Below is a small trained network, with its code and all its weights. Each question gives an input and a class and asks what happens when units are switched off, that is, made to give their printed mean instead of their output.

import numpy as np


def w(rows, s, z=0):
    codes = np.array(rows[::2]) - 128.0
    scale = np.full(codes.shape[1], s)
    scale[-1] = z or s
    return codes * scale


def f(y):
    return np.maximum(y, 0)


def log_softmax(a):
    a = a - a.max(-1, keepdims=True)
    return a - np.log(np.exp(a).sum(-1, keepdims=True))


def net(x, mask):
    res = np.array(x, float).reshape(1, 2) / 4 @ E
    y = f(res @ A[0][:, :-1].T + A[0][:, -1])
    res = res + np.where(mask, y, B[0][:, -1]) @ B[0][:, :-1]
    return log_softmax(res[-1] @ U[:, :-1].T + U[:, -1])


A, B = {}, {}
E = w([
[146,185,48,73,88,1,93],'x0',
[241,49,134,216,109,62,235],'x1',
],0.015)
A[0] = w([
[92,183,128,90,126,157,71,83],'N0',
[114,111,184,139,249,160,126,62],'N1',
[137,179,97,130,59,97,137,203],'N2',
[137,95,103,83,117,32,120,169],'N3',
[165,175,68,57,31,77,124,79],'N4',
[106,128,158,111,148,127,60,251],'N5',
[90,104,210,140,233,173,170,93],'N6',
[155,90,138,83,69,136,84,250],'N7',
[104,134,47,124,55,42,83,109],'N8',
[43,182,90,139,148,195,57,80],'N9',
[116,77,36,115,119,88,100,95],'N10',
[100,91,238,180,107,215,182,134],'N11',
[182,99,126,188,48,127,189,139],'N12',
[114,67,174,135,137,186,119,168],'N13',
[212,116,140,162,105,96,191,125],'N14',
[156,90,121,183,77,59,184,65],'N15',
[78,197,142,62,103,149,55,85],'N16',
[116,199,70,68,88,73,180,110],'N17',
],0.012,0.017)
B[0] = w([
[41,37,241,193,73,73,143,201],'N0',
[133,54,235,61,79,175,236,171],'N1',
[149,218,117,123,156,190,75,220],'N2',
[125,177,128,116,171,160,111,222],'N3',
[123,90,201,42,124,186,203,224],'N4',
[172,245,64,198,184,103,12,237],'N5',
[132,132,155,74,176,167,184,206],'N6',
[186,211,72,183,154,139,48,224],'N7',
[145,121,161,54,125,191,157,233],'N8',
[40,73,203,162,121,87,140,219],'N9',
[127,84,185,68,129,141,154,173],'N10',
[142,158,163,84,137,184,110,252],'N11',
[96,144,156,186,133,94,107,227],'N12',
[162,166,113,110,118,195,125,211],'N13',
[84,129,156,169,136,81,98,225],'N14',
[82,94,226,159,99,50,129,201],'N15',
[62,106,176,149,132,97,136,232],'N16',
[143,131,160,76,147,164,166,216],'N17',
],0.013,0.022)
U = w([
[120,153,166,15,158,246,144,115],'0',
[31,129,179,175,144,33,103,66],'1',
[178,237,65,184,185,168,19,255],'2',
[184,104,126,50,90,173,138,106],'3',
[88,78,91,134,136,122,140,101],'4',
[99,94,50,140,113,123,106,99],'5',
[115,128,72,123,73,159,134,100],'6',
[113,110,111,89,77,139,116,100],'7',
],0.012,0.0093)

Each question gives the input, the list of numbers given to net, and the class t.
The units are the neurons (one row each of A and B). Each row of codes is followed by its name. A weight is (code - 128) times the scale printed after its matrix; where a second scale follows, it is the last column's (A, B and U).
mask holds one flag per neuron, in row order. A switched-off neuron (its flag False) gives its mean, the last column of its row in B, instead of its output. The means were averaged over made-up inputs and are rounded, as every weight is.
A unit's drop is (log p(t) with every unit on - log p(t) with that unit switched off) / (log p(t) with every unit on - log p(t) with every unit switched off).
unit that matters most: the unit with the biggest drop
top k neurons: the k neurons with the biggest drops, biggest first
drop of u: that unit's drop, to one decimal
input [-7,-8], class 1: unit that matters most	N9
input [7,-8], class 1: top 4 neurons	(N0 N16 N9 N11)
input [-6,-8], class 1: top 2 neurons	(N9 N0)
input [2,4], class 1: top 2 neurons	(N5 N15)
input [2,-4], class 1: top 3 neurons	(N0 N9 N16)
input [5,6], class 1: top 4 neurons	(N15 N14 N12 N11)
input [2,3], class 2: top 2 neurons	(N0 N9)
input [8,8], class 0: top 2 neurons	(N8 N4)
input [-3,-3], class 2: top 3 neurons	(N4 N5 N8)
input [3,-4], class 1: top 3 neurons	(N0 N16 N9)
input [7,7], class 0: top 4 neurons	(N8 N4 N2 N0)
input [3,3], class 2: top 3 neurons	(N0 N9 N1)
input [1,-4], class 1: drop of N9	0.2
input [-2,-3], class 2: drop of N15	0.1
input [-2,3], class 2: drop of N9	0.3
